Below is a small trained network, with its code and all its weights. Each question gives an input and a target symbol and asks what happens when units are switched off, that is, made to give their printed mean instead of their output.

import numpy as np


def w(rows, s, z=0):
    codes = np.array(rows[::2]) - 128.0
    scale = np.full(codes.shape[1], s)
    scale[-1] = z or s
    return codes * scale


def f(y):
    return y / 2 * (1 + np.tanh(0.7978845608 * (y + 0.044715 * y**3)))


def softmax(a):
    e = np.exp(a - a.max(-1, keepdims=True))
    return e / e.sum(-1, keepdims=True)


def log_softmax(a):
    a = a - a.max(-1, keepdims=True)
    return a - np.log(np.exp(a).sum(-1, keepdims=True))


def net(x, mask):
    ids = ['ΓΛΣΨΩβεζ'.index(c) for c in x.split()]
    T = len(ids)
    res = E[ids] + P[:T]
    u = 0
    for l in range(2):
        r = res
        for j in range(2):
            rows = slice(2 * j, 2 * j + 2)
            q, k, v = (r @ M[l][rows].T for M in (Q, K, V))
            z = softmax(np.where(np.tri(T) > 0, q @ k.T / 2**0.5, -1e9)) @ v
            o = O[l][rows]
            res = res + np.where(mask[u + j], z, o[:, -1]) @ o[:, :-1]
        u += 2
        y = f(res @ A[l][:, :-1].T + A[l][:, -1])
        res = res + np.where(mask[u : u + 4], y, B[l][:, -1]) @ B[l][:, :-1]
        u += 4
    return log_softmax(res[-1] @ U[:, :-1].T + U[:, -1])


Q, K, V, O, A, B = {}, {}, {}, {}, {}, {}
E = w([
[85,83,146,99,75],'Γ',
[60,102,107,125,123],'Λ',
[59,90,76,185,140],'Σ',
[131,63,146,170,171],'Ψ',
[187,181,135,136,60],'Ω',
[126,66,46,166,144],'β',
[130,145,117,102,95],'ε',
[251,167,182,117,137],'ζ',
],0.022)
P = w([
[103,145,42,206,86],'0',
[144,130,74,76,249],'1',
[89,167,154,101,117],'2',
[166,25,89,153,81],'3',
[116,108,220,211,163],'4',
[90,175,161,106,119],'5',
],0.014)
Q[0] = w([
[158,172,229,148,135],'0.h1',
[90,168,115,248,130],'0.h1',
[140,114,163,139,145],'0.h2',
[98,156,145,123,164],'0.h2',
],0.013)
K[0] = w([
[187,245,189,147,108],'0.h1',
[85,114,253,221,135],'0.h1',
[175,252,77,92,75],'0.h2',
[17,194,143,77,158],'0.h2',
],0.0068)
V[0] = w([
[126,126,125,82,63],'0.h1',
[200,122,167,120,105],'0.h1',
[2,162,127,83,44],'0.h2',
[69,92,44,116,44],'0.h2',
],0.0069)
O[0] = w([
[128,25,139,78,39,125],'0.h1',
[188,128,185,1,110,97],'0.h1',
[131,202,144,155,91,148],'0.h2',
[156,83,157,64,166,254],'0.h2',
],0.0063,0.0069)
A[0] = w([
[46,80,119,155,190,72],'0.n1',
[254,136,151,189,227,1],'0.n2',
[64,112,42,196,128,161],'0.n3',
[130,101,236,218,109,181],'0.n4',
],0.0071,0.0037)
B[0] = w([
[75,178,172,86,159,212],'0.n1',
[151,150,94,250,136,169],'0.n2',
[149,145,146,140,42,255],'0.n3',
[119,144,30,59,186,193],'0.n4',
],0.011,0.0061)
Q[1] = w([
[189,139,120,166,160],'1.h1',
[211,167,120,66,2],'1.h1',
[183,74,140,68,201],'1.h2',
[145,198,206,153,149],'1.h2',
],0.009)
K[1] = w([
[235,255,73,158,156],'1.h1',
[204,154,79,67,51],'1.h1',
[225,129,41,39,136],'1.h2',
[165,165,208,175,85],'1.h2',
],0.0059)
V[1] = w([
[175,91,105,143,82],'1.h1',
[145,201,148,150,39],'1.h1',
[134,179,247,140,165],'1.h2',
[115,173,253,130,72],'1.h2',
],0.0074)
O[1] = w([
[163,132,80,254,222,172],'1.h1',
[211,110,116,134,130,191],'1.h1',
[106,70,242,161,126,3],'1.h2',
[100,151,185,161,177,91],'1.h2',
],0.0095,0.0045)
A[1] = w([
[213,105,102,196,187,12],'1.n1',
[111,44,192,22,251,91],'1.n2',
[240,95,222,213,2,42],'1.n3',
[160,102,111,221,125,2],'1.n4',
],0.0072,0.0031)
B[1] = w([
[73,191,249,167,2,254],'1.n1',
[53,19,44,69,152,188],'1.n2',
[6,49,6,98,245,236],'1.n3',
[83,18,187,17,27,207],'1.n4',
],0.0069,0.005)
U = w([
[89,117,138,206,233,106],'Γ',
[99,121,54,254,107,200],'Λ',
[73,216,162,148,118,68],'Σ',
[211,133,101,79,181,221],'Ψ',
[99,33,87,120,154,2],'Ω',
[210,233,161,126,116,248],'β',
[95,180,139,59,82,75],'ε',
[90,183,197,225,106,59],'ζ',
],0.0098,0.0051)

Each question gives the input, a string of symbols that net reads in full, and the target symbol t.
The units are the heads (2 rows each of Q, K, V and O) and the neurons (one row each of A and B). Each row of codes is followed by its name. A weight is (code - 128) times the scale printed after its matrix; where a second scale follows, it is the last column's (O, A, B and U).
mask holds one flag per unit, layer by layer, with each layer's heads first. A switched-off unit (its flag False) gives its mean, the last column of its rows in O or B, instead of its output. The means were averaged over made-up inputs and are rounded, as every weight is.
A unit's drop is (log p(t) with every unit on - log p(t) with that unit switched off) / (log p(t) with every unit on - log p(t) with every unit switched off).
unit that matters most: the unit with the biggest drop
top k neurons: the k neurons with the biggest drops, biggest first
heads that matter: for each layer, one digit per head in row order, 1 if its drop is at least 0.15 and else 0, layers parted by /
drop of u: that unit's drop, to one decimal
input Ψ Γ Γ ζ, target Λ: heads that matter -> 00 / 10
input Ψ Γ Γ Γ ε, target Ψ: heads that matter -> 00 / 00
input ζ Γ Λ Γ Γ, target Ω: heads that matter -> 00 / 00
input Γ Γ ζ, target Γ: top 2 neurons -> (1.n3, 0.n2)
input Ω Ω Σ, target ζ: heads that matter -> 00 / 01
input ζ Ω Ψ Σ Ω ε, target β: heads that matter -> 01 / 00
input ζ β ε Γ, target Λ: heads that matter -> 10 / 10
input β β Σ, target ζ: unit that matters most -> 0.n3
input Ψ ε Ω Ω, target Ω: top 4 neurons -> (1.n3, 1.n4, 0.n4, 0.n1)
input Ω Γ Λ Γ ζ Ψ, target Ω: top 4 neurons -> (1.n2, 0.n3, 0.n4, 1.n1)
input Ω Λ Γ ε Σ, target Σ: top 3 neurons -> (0.n1, 0.n4, 0.n3)
input Ω ζ β Σ Ψ Ψ, target Ω: top 4 neurons -> (1.n2, 0.n3, 1.n1, 0.n4)
input Γ ζ Ψ Ψ Γ, target Ω: top 4 neurons -> (1.n2, 0.n3, 0.n4, 1.n1)
input ε Λ β ζ, target Λ: drop of 1.h1 -> 0.1
input β ζ Σ β ζ, target ζ: drop of 0.h2 -> 0.0
input ζ Ω Ω, target Ψ: drop of 0.n3 -> 0.3
input Γ Λ Ω Γ ε, target Ψ: drop of 0.n2 -> 0.2
